Facts:
β rupim <- tostu
β stegril <- lazosku, mesen, groseka
β nodrum <- grivuma, stibruk
β vidran <- veklim, stibruk, groseka
β roklum <- veklim, stegril, vuven, skufli, kadir, sideku, kobutrol, feklun, drubedek, podren
β fibru <- veklim, stibruk, kidek, rutrem, navam
β vuven <- veklim, kidek
β grafles <- veklim, pudi, feklun, dromo, lasku
β kadir <- grusi, tostak
β drubil <- fubom, grodril, skagran, gruzis
β firun <- fubom
β rela <- pasin, steskor, salok
β sideku <- pasin, rutrem, podren, rela
β rutrem <- fedi
β grunil <- pligim, tubuk, pudi, feklun, voflem
β nomo <- pligim
β luter <- pudi
β lasku <- grodril
β pudoklo <- kobutrol, feklun
β drubedek <- tostak, salok, podren
β grodril <- rutrem
β skufli <- pazuflal
β dugrekla <- feklun
β steskor <- difo
β salok <- dromo, listor
β noste <- skagran
β gradrudral <- skagran
β pudi <- pemal
{lazosku, listor} η maskir
{lazosku, meba, flefi, fibru, grodril, grunil} η trudrem
{lazosku, tupor} η fegru
{lazosku, setrak} η salok
{grivuma} η zapoter
{grivuma, pazuflal, setrak} η konan
{grivuma, flatroplos} η vogrekle
{grivuma, gruvagrum, flinon, feplo, kletrolir} η vafis
{klodre} η flubim
{klodre, fedi, pligim} η riskam
{klodre, pasin, tibil} η vobrin
{klodre, drebrom, kobutrol, groseka} η klofla
{klodre, meba, kobutrol} η zila
{drubil, skizoklu} η sonul
{flatroplos} η nutral
{noste, plotrol, kegu} η gilar
{noste, steskor} η firun
{tupor, luter} η veklim
{fubom, drebrom, makol} η zenul
{fubom, podren} η gruzis
{rubos, flusak, steskor, drebrom} η zito
{rubos, fedi, listor} η pemal
{rubos} η flitris
{pasin, vuven, feplo} η zistan
{pasin} η brivir
{skibris, fedi, tostak} η lasku
{vuven, mesen} η zino
{vuven} η feka
{vuven, traren} η bromes
{vuven, kobutrol} η kidek
{meba} η flupe
{flusak, grafles, grodril, fekestes, zovom, pugogri} η tratres
{klozik, pazuflal} η bagus
{klozik, fibru} η driles
{mesen} η pliklil
{steskor, flinon, grodril} η nodrum
{pluskis} η zokam
{pluskis, bifur} η grebrok
{bifur, fekestes, groseka} η rutrem
{tibil, badre} η vidran
{tibil, pazuflal, kletrolir} η meflaple
{tibil, luter, grafles} η skagran
{drebrom, flinon, fibru} η dugrekla
{drebrom} η vuklil
{flefi, kinem, pazuflal, grunil, drubedek} η navam
{flefi, difo} η nomo
{flinon, grunil, gradrudral} η meklim
{flinon, zuzo} η keben
{flinon} η sideku
{flinon, nastefil} η tudal
{kinem} η tekil
{kinem, pligim, drubedek, gradrudral} η gasavor
{fibru} η keflokle
{fibru} η voflem
{pligim} η tavol
{nastefil, kegu, tostak} η stofi
{tubuk} η stosem
{tubuk} η stibruk
{kegu} η rupim
{kobutrol} η stegril
{tostak} η pudoklo
{tostak, podren} η dronor
{feplo} η loron
{feplo} η dreplenik
{traren, zovom, groseka} η selozin
{grunil} η rela
{setrak} η roklum
{kletrolir, drubedek} η sezol
{difo, podren} η dromo
{klaplak, listor} η tistegak
{makol} η skatros
{pugogri} η nikin
{plebel} η pezi
{skizoklu} η grusi
{skizoklu} η kadir
[tostu, grivuma, nodrum, maskir, nomo, tupor, rupim, zenul, tavol, tratres, sezol, stivi, grodril, vidran, badre, brivir, keben, trebre] Φ 360
[pezi, dreplenik, pasin, klozik, pluskis, konan, salok, dronor, feklun, fekestes, skagran] Φ 210
[lazosku, dugrekla, drubil, noste, drebrom, luter, flefi, keflokle, fasti, fegru, kegu, pazuflal, klaplak, navam, listor] Φ 133
[skofarak, driles, firun, klobrun, veklim, gibres, flatroplos, stegril, sonul, plotrol, grusi, fubom, gruvagrum, vuven, fedi, mesen, riskam, zapoter, bifur, tekil, matrok, flitris, flupe, vuklil, kinem, fibru, pligim, stibruk, vobrin, tudal, nastefil, kidek, tubuk, pliklil, zito, gilar, pudi, fusoful, grafles, skatros, kobutrol, tostak, nutral, feplo, rutrem, klofla, trudrem, stosem, traren, grunil, difo, zuzo, meflaple, drubedek, rela, makol, voflem, meklim, tistegak, plebel, lasku, feka, gasavor, nirek, vogrekle, gruzis, tuvir] Φ 524
[bagus, zistan, grebrok, stoso, rubos, meba, flusak, zila, zino, roklum, flinon, loron, skiplom, pudoklo, zokam, sideku, kletrolir, bromes, podren, zovom, dromo, pemal, skizoklu] Φ 610
[klodre, skibris, steskor, tibil, nikin, skufli, kadir, selozin, stofi, setrak, flubim, pugogri, gradrudral, groseka, vafis] Φ 857
[tostu, zistan, fubom, rupim, skibris, flusak, klozik, bifur, matrok, luter, kinem, tratres, sezol, kegu, grafles, tostak, stofi, rutrem, klofla, meflaple, rela, zovom, gradrudral, plebel, lasku, groseka, gruzis, keben, skizoklu, tuvir] α 172
[pezi, lazosku, grivuma, maskir, firun, stoso, flatroplos, stegril, sonul, dreplenik, noste, gruvagrum, rubos, vuven, zila, zino, steskor, pluskis, roklum, drebrom, flefi, vuklil, stibruk, kidek, tubuk, selozin, zokam, pudi, stivi, grodril, dronor, pazuflal, trudrem, setrak, navam, dromo, badre, brivir, gasavor, nirek, vafis, pemal] α 229
[nodrum, plotrol, pasin, mesen, konan, flupe, keflokle, flinon, fibru, skiplom, tudal, pliklil, zito, gilar, fusoful, sideku, feplo, grunil, kletrolir, zuzo, drubedek, klaplak, flubim, makol, tistegak, skagran, feka, vogrekle] α 894
[skofarak, bagus, dugrekla, klodre, grebrok, driles, nomo, drubil, klobrun, veklim, gibres, grusi, tupor, meba, zenul, fedi, tavol, riskam, zapoter, tibil, tekil, nikin, flitris, skufli, loron, pligim, kadir, vobrin, fasti, nastefil, pudoklo, fegru, vidran, skatros, kobutrol, nutral, salok, stosem, traren, feklun, difo, fekestes, bromes, podren, voflem, pugogri, meklim, listor, trebre] α 180

Known rows:
vuklil: [  5  -3   4   0   0   7  -8   3   6  -6   5  -7  -3 -13  -3   2   6  -4
   5   3  22  -5   6   0   1  14  11  -3   5 -13   2   5   6  -5   1  -6
  -5]
fusoful: [  5  -2   6   1  -6   2  -4  -3   4  -9   3 -12  -3 -15 -10   2   3   2
   4   2  21  -2   9   0   1   8  12  -5   8 -12   2   6   4  -6   0  -8
  -6]
traren: [  5  -5   2  -4 -11   6  -4  -6   7  -2   7  -8 -13 -16  -6   4   1   8
   7   2  32  -2   2  -1   0  -7   3  -6  10  -9   2   9   1 -17  -1  -7
  -7]
kadir: [ 18   0  11   0   5  -3   1  17  18   1  -1   3 -21  -8 -11  -3   6  -4
   5   9  28  -1   8 -15  -7  23  -1   2   0 -19   8  13   3  -6   1  -6
   1]
tupor: [  7   2   8  -6  -9   0   0  -6   0  -5   5 -17 -14 -14  -1   3  -1   3
   7   3   6 -15   2  -2   0   0   4 -11   7 -16   1   8   2 -11   0 -10
  -5]
podren: [ 12   2  15  -6   0  -5   3   7   6   6  -3 -10 -24  -7  -4  -3  -2   0
   4   7  18 -23   7  -8  -1  19  -8   1  18 -19  12  12   9 -16  -1 -15
   1]
vobrin: [ 13  -5   2   3  -6  10  -9   3  10 -15   9  -8   1 -16 -10   1  10   0
   5   3  16  12   7   2  -1   8  14  -3  -1 -11  -3   7  -2  -4   1  -9
  -7]
skizoklu: [ 12   1  13  -6   2   1  -5  -6  -7  -6  15 -12 -10 -10  -4   2  -1  -1
  11   4  -3 -22  -1  -1   0   4 -13 -11  18 -19  -1  11  -3 -20  -2 -13
  -1]
bromes: [ 27 -14  10  -7  -6   6 -10   2   7 -13  16  -1  -6 -12 -11  -1   4   0
   4   2   9  -1   3  -1   0   8   6  -7   3 -12  -5  15  -6  -7  -3 -10
  -2]
fegru: [ 12   1   8   2  -1   5  -6   3   4 -16   7 -11   2 -13  -9   1   6  -3
   5   2   9   1   7   1  -2  14  13  -4   3 -13  -2   6   2  -2   2 -11
  -4]
difo: [  7   0   5  -1   4   1   2   3  -1   4   4 -22 -16 -14  -3   2   2   2
   3   7  27  -2   8  -1   4  11   0   2  11 -15   9   3  14  -9   2 -14
  -5]
badre: [  6  -3   7  -8  -7   4  -1  -1   5  -6   5 -13  -9 -13   1   2   4   0
   7   0  11 -16   1  -3   0   3   6  -8   2 -15   0  10   1 -10   1  -8
  -9]
flinon: [ 13   7  14 -10  -4  -4   3 -10  -1  -7   2 -21 -23  -9  -4   2 -11   3
   8  -1   5 -35   2  -4  -1  -7   1 -12  13 -16   0  10   4 -13   2 -15
  -3]
tibil: [ 12   5   9  -7  -7   3   1  -6   7 -10   4 -16 -16 -13  -6   5  -2   3
   5   3  22 -20   0  -1   0 -10  -3 -11   8 -13  -3  12  -4 -14   1 -11
  -5]
skibris: [  9   5  12  -1   3  -1  -5  -4  -5  -6  13  -9  -4 -10  -1   3   9  -3
   7   7  13 -17   1   0   3  15 -12  -9  17 -21   2   6  -1 -15  -2 -10
   2]
pugogri: [ 12  -1  11  -5  -9   2  -3  -7   5  -4   9 -10 -16 -13  -5   3   1   3
   3   3  26 -19   2  -2   2   2  -1 -10  10 -15   2  10   1 -13  -1 -10
  -3]
grafles: [  3  -3   4   1   8   4  -3  -7  -1   4  18 -13   1 -18  -6   4   5   4
  12   5  20  -7  -1  -4  -1  -1 -14 -10   7 -12   0   4   2 -14   1  -8
  -5]

Rows:
No name comes twice in this set of rows, the named rows included.
[ 13   2   4   5   8  14  -5   6   4 -20  12 -14  11 -16  -9   3  12  -7
  10   5   0  16   5  -3  -7   9   4  -2  -3 -15  -5   5  -4  -6   3 -13
  -6] -> meflaple
[ 11  -8   4   5  12   1  -7  10  -3   7  18 -11   5 -15  -7  -1  12  -2
   4  12  13  15   6   0   3  32  -6   2   7 -18   6   3  10  -4   0 -10
   0] -> gruzis
[ 23   1  14  -3   3   2  -4   4   3 -20   7 -15  -6  -9 -10   1   4  -5
   4   2  -5 -10   6  -3  -4  15  11 -10   0 -17  -8  11  -4  -2   2 -16
  -2] -> bagus
[ 15 -22   0  -3   0  10  -8  13  13   4  11  -6  -7 -15  -8  -2  10   1
   3   5  34  18   6  -6  -1  15   4   6  -4 -10   4   7   8  -3   2  -6
  -9] -> kidek
[ 15  -6   5   3  -2   6 -12   8   1 -11  18  -4   5 -12  -2  -1  18  -6
   6   7   1  15   3   0  -1  22   4  -6   2 -18  -2  10  -8  -9  -2  -7
  -3] -> tratres
[  2   5   7  -4  -6   0   5  -7   2  -2   0 -24 -15 -15  -6   4  -2   4
   7  -2  24 -17   6   1   2  -4   4  -7   9 -13   2   3   9 -10   2 -13
  -6] -> fibru
[ 25  -8   8  -4   6  11 -11   5   5 -15  21  -3   1 -12  -9  -2  10  -5
  10   4  -5   8   0  -3  -5  12  -3  -8   3 -15  -7  13 -11  -8  -2 -13
  -3] -> zistan
[  9  -1  14 -11  -3   1  -2  -7  -2   0   6 -11 -16  -8   0   1  -6   0
   7   0   8 -34   1  -3   4   6   0 -10  16 -17   4   9   4 -13  -2  -9
  -1] -> rubos
[ 16 -10   5  -7   3   3  -3   1   5  12  19  -7 -12 -14  -7   2   7   4
   7   9  31  -9  -2  -7   0   5 -23  -3   9 -15   4  11   2 -16   1 -10
  -2] -> groseka
[ -1  -5   4  -7  -1   5   4  10  23  10  -4   0 -24 -15  -5  -1   1   5
  15   4  40  -8   3 -16  -6 -10 -11   3   0 -10   9  11   8 -15   2  -4
  -7] -> vuven
[ 17  -4   5  -1  13   9  -3  17   4  -6   8 -23   0 -12  -6  -2   8  -9
   1   2   9  10   8  -1  -3  27  10   5  -5 -17  -4   4   9  10   7 -12
  -5] -> navam
[ 14  -7   6   7  15  -3  -6  14  -9  10  24 -11   9 -15  -5  -2  14  -3
   1  10  22  13   4  -3   2  38  -6  -2   2 -18   4   0  12  -2   1  -4
   2] -> lasku
[ 24   4  14  -5   2   0   2  19  16  -8  -9  -9 -29  -6  -9  -7   3  -5
   0   6  10   1  12 -11  -8  24   4   9   6 -19   9  17   3  -4   2 -17
  -1] -> sideku
[ 21   1   8  -2   3   9  -6   8  10 -18   8 -12   3 -10  -7   2   8 -10
   2   3   5  -3   5  -1  -2  18  14  -4  -5 -17  -6   8  -2   6   3 -12
  -6] -> vafis
[  3   9   9  -2   4  -3   6  -8  -3   1   5 -24  -9 -16  -4   6  -5   6
   8  -1  17 -24   4  -5   1  -7   4 -13   0 -13  -1   2   9  -6   5  -8
  -6] -> grunil

Now the same things, written a new way:
Known rows:
tubuk: [-20   1  32   8   7 -13 -26  -8  -7  -9   1   8  -3 -12 -10  -6  -3   6
 -10   1   0 -26 -13 -12  12   1   8   5  -7]
vuven: [-12  -3  34   7  16   5 -31  -4   5 -10  13  20 -15  -6  -2  -5   2   8
  -6   5   5 -28 -32 -16   5   5   7  10 -16]
meba: [ 12   9  -5  17  14  17 -24   2  -1 -14   2 -16  -6  -4  -6 -13   0  -4
  -5 -15  10   0 -11 -26  12 -14   3  -2  -9]
noste: [  7  -3   3  -9  13  12   5   5   6   5   1  11 -12   1  10 -15   0   6
  11  -7   2 -26 -25 -12  -7  19 -25  13 -13]
pugogri: [  4  11   5  18   7   8 -17   0  -7  -5  -9  -2  12  -9  -8  -8   0   3
   6 -11  15 -21  -9 -17   9   9   4   0  -9]
setrak: [  7  -4  -8  10  -8  16 -22  -6  -9  -3   2   1  -4  -8  -4  -2  -6   0
   1  -8  22   8  -7 -28  13   4  -2   5  -3]
bromes: [-13  31   1   4   4 -14   3  10   6   3   2 -18  -4  -1 -28 -11  -7 -11
  -1  -2 -17 -18  15   3  -3   0 -12   9  -2]
dronor: [-14  16   0   3  -1 -23   0 -18  -1   6   0 -12  -8  -7 -22  -3  -2 -13
   4   4  -1 -10  24   2  -7  18 -11   6 -12]
maskir: [ -7  11 -12   3 -16  -2  -3   5  -1   3  19 -12 -16   4 -17  12 -14 -12
   1 -10  -5  10  30  21   7   6 -15   4  -8]
fusoful: [ -7   6   5   0  -8  -8   8   9   0   5  -4  -5  -2   7  -6   0 -15   8
   0  -7  -7 -16  -3  -9  17   7  -9   7   2]
navam: [-25   4 -12 -20 -19  -3 -15  20   1  13  30   4 -17 -11 -18  14 -21 -17
  -7   9 -17  16  41   2 -37   0 -10  17  21]
sonul: [-22  21   2  -8  -3 -30  10 -15   5   1 -11 -16  -3  -6 -23  -8  -2  -4
  -1   7 -14 -22  15  -1  -3  14 -14   6  -7]
stoso: [ -9  17   8   7   0 -12  -3  -5  -5  -1   3  -9 -16   2 -16 -10 -11  -6
 -10  -9  -8 -14   1  -8  16  -5 -18   8  -5]
flitris: [-12  20 -12   4   0  -7   2   3   8   2  -7 -20   2  -6 -14  -4  -1 -10
  -4  -1 -10 -14  14 -11  -4  10   0   5  -3]
keflokle: [ -2   2 -18  -5 -22   7   9  10  10   8  16 -19  -9   7  -8  14 -20  -7
  -8  -5 -16  14  12  -7  13   0 -12   9   3]
vidran: [-13  13  14  12  -2   5 -22  22  15  -1  32   7 -13  -4 -20  11  -5 -18
   2  18  -8  -6  18  27 -24   7   3   9 -14]
fasti: [ -4  15  -6   7   5  -3  -7   7   3  -2 -10 -17   1   0 -10  -8   6  -6
   0  -6  -2 -19   7  -6  -1  10  -5   3  -2]

Rows:
No name comes twice in this set of rows, the named rows included.
[ -4  11   7  12   0 -12 -13  -9  -7   1   6 -11 -13  -2 -12  -9   0  -8
   4 -10   6 -14   6  17  13   8  -6   0 -13] -> stivi
[ -5   2   8   0  22  24 -21  14  -2  -3   7  12   0 -11   2  -3   0   6
   1  -8  -6 -21 -15 -18 -13   8   5   8  -1] -> fedi
[ -9   5  33   6 -20   7 -18  29  26 -13  47  16 -30   9 -26  14 -23  -7
 -17  30 -22   0   8  11   1 -16 -10  16 -13] -> roklum
[ -8  22   4  21 -14   1 -23  12   7  -7  24 -10  -8  -7 -27   9  -5 -14
   1  11  -5   1  27  23  -9   0   4   0 -12] -> nomo
[  3   5   0  13  -6   5 -18  -4 -14   0   5  -4 -16  -2 -11  -8  -2  -3
   5 -15  14  -1   0   9  13   4  -3  -2 -17] -> badre
[-37  19  17 -19  -4 -20  -7  27   3  25  15  13  -2 -13 -16   3 -18 -12
   4  11 -21 -17  16   7 -34  19 -12  21  15] -> rutrem
[-19  14   2   8  -4  -4 -29   1   6  -5  16  -8   0 -17 -27   4 -10 -15
 -13  16 -12   1  19  -7 -23   1  13  10   2] -> voflem
[ 13  -2 -15  -5  -1  32  -8  16  17   9   4   6 -10  -3  14  -6   1   0
  10   4  19  10 -26 -27 -13  16 -19   9  -2] -> gradrudral
[-12   3  16  -7  -5  10 -14  19  20  -1  42   2 -31  10 -11  13 -16  -7
 -19  13 -29   4   6   6  -6 -16 -11  17  -7] -> sideku
[-27  10  26   8   4 -15 -17  -1   0  -1  11   9  -5 -22 -28   0 -12  -1
 -12   7 -18 -17  -5  -7  -5   5   4  14  -9] -> pudi
[-18  13  28  16  28   8 -42  11 -13  -4  12   5 -12 -17  -8  -4   0  -2
 -15 -10  -6 -19  -7  -4  -8 -14  15   7  -3] -> podren
[  1  -9  -3  14   8  25 -39   3 -16  -1  23   7 -22  -4   3   2   0  -4
   0 -20  16  10  -4   1   3  -5   6  -2  -6] -> grivuma
[-36  17   9   0   1  -9 -29  19  -5  10  21   2   1 -28 -27  12 -17  -8
  -9   6 -19  -7  29   4 -37   7  11  17  11] -> veklim
[ -3  15  -1  17   3   3  -6   8  -7  -3   0 -14  -1  -3  -9   1   3  -8
  10 -16   0 -13   4  15   9   9   2   0 -19] -> trebre
[-17  -5  19  12  14   6 -40  -3 -15   8  16  18  -7 -20  -4   0  -2   2
   0 -12   9  -5  -5  -3  -6   6   8   5  -7] -> pasin

The same things again, as new rows of numbers:
Known rows:
klodre: [  9   6 -23   9  -1   5 -10   5   5  -6   4  -2   9   4  -3   8   0  16
  -6  -1 -10  -2   1 -14  11  -7]
zito: [-18  12  -3  -3   2  11   3  -3 -10  -4  20  -2   4  -4  13 -12   5  -5
  -5   2  -8  15  17  -7   3   0]
difo: [ -1  -2 -11   9  -8   8  -4   6  -2  -7  -3  -6  11  -2 -21   6  -4  23
   0   3  -4 -17  -5 -13   9  -7]
dromo: [-19  -9   9  -1  -5   5  15 -15  -5  -8  10 -10  -7 -12 -24 -13   4 -13
 -11   9  -3   5  13  12  -7   4]
kadir: [-11  -7  22   0  13   2  13  10   8  15  29  -6  -4   3  -7  -6  -3  -1
  25  -4  -8  13  25   0  -6 -17]
zuzo: [  8   5 -17   9  -5   6 -10   8   0  -6   3   0   9   5  -4   3  -2  12
  -8   5  -8  -2  -5 -17  11  -3]
makol: [  9   5 -16   7  -6   8 -11   7   2  -7   3   0   6   6  -4   1  -1  14
  -7   5 -10  -1  -1 -16  11  -3]
stegril: [-13  -8  24  -1   6   4  13   8  10  17  27  -9 -10   7 -10 -16  -2  -2
  23   2  -6  13  15   2  -5 -11]
stoso: [-15   3  -1  -7  -2   3   7  -9 -10  -1  19  -7   1  -4  -6  -4   7 -25
 -16   0 -10  20   6   7   0  11]
noste: [  8  -1 -20   8  -9   4 -14  -5   7  -5   3  -3   0  12 -11   4   5  11
 -12   4 -15   8  -7  -8  11   0]
vafis: [ -5   8 -10  -6  10  15   1   2  -4  -2  23 -12  -3   4   5  -7   7 -15
  -6 -10  -5  -4  18   6  -2   7]
klaplak: [ 11   2 -16   8  -7  -2 -10   0   1  -7   2   3   7   4 -11   9  -2   7
 -10   4 -14   5  -4 -13   9  -3]
plotrol: [ 12   3 -17   9  -7   9 -17   7   5  -9   5   2   2  10  -3   2  -1  15
  -7   4 -12  -2   2 -15   9  -3]
bifur: [  2   8 -17   4 -12   1  -9   1   4  -3   3  -5   6   7   2  -1   0  23
  -4   8  -6  12  -9 -16  20  -1]
rutrem: [-38   7  11  -7 -16  10   7  -7 -17  -6  12 -15   4  -5  -6  -4   5  21
  11   3  -6  -1  22   5  10  -3]
grunil: [ 11   8 -17  10  -1  -7  16  13  -2  -2 -10  -5  17 -21 -17  -5 -13  -4
 -12  11  15 -22 -29 -20   3  -3]
sezol: [-16   5  -2  -7   9   0   6  -5  -9  -3  19 -12   1  -5  17   1  -5 -19
  -8  -6   5   5  14   7  -1  17]

Rows:
No name comes twice in this set of rows, the named rows included.
[  8  -1 -11   4 -17  -8  -7  -4   4  -5   2  -2   2   6 -12   6  -3   8
 -12   5 -12  16 -11  -4  14   6] -> skizoklu
[  8  -9  10   8  -5 -12  10  28   6  20   5  -5  16   4 -30  13 -21  11
  24  -1  -1 -18 -21 -18   4 -16] -> drubedek
[  5  -3  -5   8 -16   4 -12   5   9  -5   2  -9  -5  12 -16   0  -1  33
   9   5  -9  -7   4  -6  12  -6] -> tostak
[-24  15 -10  -6   4  11   7  -6  -9   2  18  -9   4  -1  17  -8  10  -6
  -5   1  -3  17  13  -3   8  -1] -> selozin
[ 11   2 -19   8  -2  10 -15   6   5  -8   6  -1   5   6  -8   1   1  14
  -7   3 -10  -1  -3 -15  10  -2] -> nastefil
[ 13   2 -15   5 -14  -1 -15  -2   9  -7   4  -5  -3  12  -9   4   4  15
  -8   2 -14  10   0  -6  14   2] -> kegu
[  8 -10   2  14  -5   1  -4  11  18   6   8   0   1   9 -19   0  -7  25
  15   9 -10   6  -2 -15   7 -18] -> kobutrol
[-41   5  11 -15 -16  10   3   2 -30  -3  16 -21  14   0 -15  13  -3  15
  17 -14  -9 -22  21   9   8   3] -> rela
[ -6   7  -2  -3   5  19  -4   2  -6  -9  26  -3  -5   3   7 -12   8 -11
  -6  -3 -13   4  26  -1  -4   4] -> gilar
[-22   5  -1   0  10   5   7  -8 -14  -7  17  -3   6  -8  20   3  -3 -14
 -10  -1   1  11  17   1  -1  10] -> nodrum
[-13  11  -2  -9  -2  10   2  -1  -7  -2  23 -10  -3   1  11 -13   7  -5
  -2  -2  -4  12  16   0   5   9] -> klofla

